Below is a small trained network, with its code and all its weights. Each question gives an input and a class and asks what happens when units are switched off, that is, made to give their printed mean instead of their output.

import numpy as np


def w(rows, s, z=0):
    codes = np.array(rows[::2]) - 128.0
    scale = np.full(codes.shape[1], s)
    scale[-1] = z or s
    return codes * scale


def f(y):
    return y / 2 * (1 + np.tanh(0.7978845608 * (y + 0.044715 * y**3)))


def log_softmax(a):
    a = a - a.max(-1, keepdims=True)
    return a - np.log(np.exp(a).sum(-1, keepdims=True))


def net(x, mask):
    res = np.array(x, float).reshape(1, 6) / 4 @ E
    y = f(res @ A[0][:, :-1].T + A[0][:, -1])
    res = res + np.where(mask, y, B[0][:, -1]) @ B[0][:, :-1]
    return log_softmax(res[-1] @ U[:, :-1].T + U[:, -1])


A, B = {}, {}
E = w([
[143,170,145,63,181,81,21],'x0',
[129,141,119,130,128,136,127],'x1',
[150,169,247,109,53,172,152],'x2',
[126,123,135,131,133,130,123],'x3',
[164,103,97,183,28,93,64],'x4',
[130,119,126,118,119,121,137],'x5',
],0.012)
A[0] = w([
[106,103,177,129,185,157,177,118],'N1',
[118,157,164,89,202,142,227,184],'N2',
[126,125,138,66,203,136,138,137],'N3',
[148,152,160,43,118,103,12,12],'N4',
[112,62,23,214,188,91,122,68],'N5',
[138,158,163,52,112,104,13,136],'N6',
[139,156,144,204,62,142,163,133],'N7',
[127,130,102,157,194,70,101,114],'N8',
[111,141,94,24,249,99,126,147],'N9',
[147,142,128,134,141,118,140,113],'N10',
[118,140,124,178,123,106,187,73],'N11',
[111,144,159,54,219,194,247,59],'N12',
[117,90,78,177,142,113,136,93],'N13',
[118,109,120,186,158,136,187,61],'N14',
[119,72,44,192,167,93,128,191],'N15',
[164,143,135,137,138,139,135,120],'N16',
[126,128,161,165,76,120,126,134],'N17',
],0.012,0.011)
B[0] = w([
[138,203,127,116,119,125,158,172],'N1',
[134,201,45,22,101,91,155,225],'N2',
[130,21,128,114,142,140,49,188],'N3',
[145,205,135,199,77,51,225,192],'N4',
[141,202,181,193,108,71,217,213],'N5',
[116,209,78,47,142,167,214,230],'N6',
[118,59,204,170,169,109,92,205],'N7',
[116,50,116,83,129,164,59,184],'N8',
[134,12,170,154,147,176,10,247],'N9',
[104,115,156,102,99,114,114,124],'N10',
[135,144,116,102,138,156,65,144],'N11',
[115,202,146,225,111,113,222,213],'N12',
[115,167,154,134,104,133,152,160],'N13',
[137,162,93,44,110,121,119,149],'N14',
[132,223,65,29,126,147,179,229],'N15',
[132,54,89,107,113,63,138,129],'N16',
[121,95,105,201,168,133,79,178],'N17',
],0.014,0.016)
U = w([
[113,176,71,27,103,113,115,23],'0',
[98,177,147,227,73,49,171,253],'1',
[87,26,159,152,156,159,2,102],'2',
],0.0079,0.0052)

Each question gives the input, the list of numbers given to net, and the class t.
The units are the neurons (one row each of A and B). Each row of codes is followed by its name. A weight is (code - 128) times the scale printed after its matrix; where a second scale follows, it is the last column's (A, B and U).
mask holds one flag per neuron, in row order. A switched-off neuron (its flag False) gives its mean, the last column of its row in B, instead of its output. The means were averaged over made-up inputs and are rounded, as every weight is.
A unit's drop is (log p(t) with every unit on - log p(t) with that unit switched off) / (log p(t) with every unit on - log p(t) with every unit switched off).
top k neurons: the k neurons with the biggest drops, biggest first
drop when u is switched off: that unit's drop, to one decimal
input [7,6,0,-3,0,5], class 2: top 4 neurons => (N9, N15, N2, N5)
input [-8,-8,-2,-8,-5,7], class 0: top 2 neurons => (N2, N14)
input [-8,-3,-3,8,-5,4], class 0: top 2 neurons => (N2, N14)
input [-8,-5,-3,-3,-6,8], class 0: top 3 neurons => (N2, N14, N15)
input [-8,8,-2,-1,-4,3], class 0: top neuron => (N2)
input [0,-4,8,4,-7,2], class 1: top 3 neurons => (N12, N15, N6)
input [-6,-5,-5,-4,-2,8], class 0: top 3 neurons => (N15, N14, N4)
input [2,4,0,7,-8,3], class 2: top 4 neurons => (N9, N3, N15, N6)
input [-7,7,-2,4,-3,2], class 0: top 3 neurons => (N14, N2, N4)
input [-7,-8,-5,5,-6,-3], class 0: top 4 neurons => (N2, N15, N14, N4)
input [-7,-3,-7,1,-4,-4], class 0: top 2 neurons => (N15, N14)
input [-7,1,-1,-3,-1,1], class 0: top 2 neurons => (N14, N4)
input [0,-7,6,4,1,3], class 2: drop when N5 is switched off => 0.5
input [7,-8,-8,-8,-3,-6], class 2: drop when N9 is switched off => 2.0
input [-6,0,-4,0,-3,2], class 0: drop when N4 is switched off => 0.6
input [0,6,1,7,6,-6], class 2: top neuron => (N5)
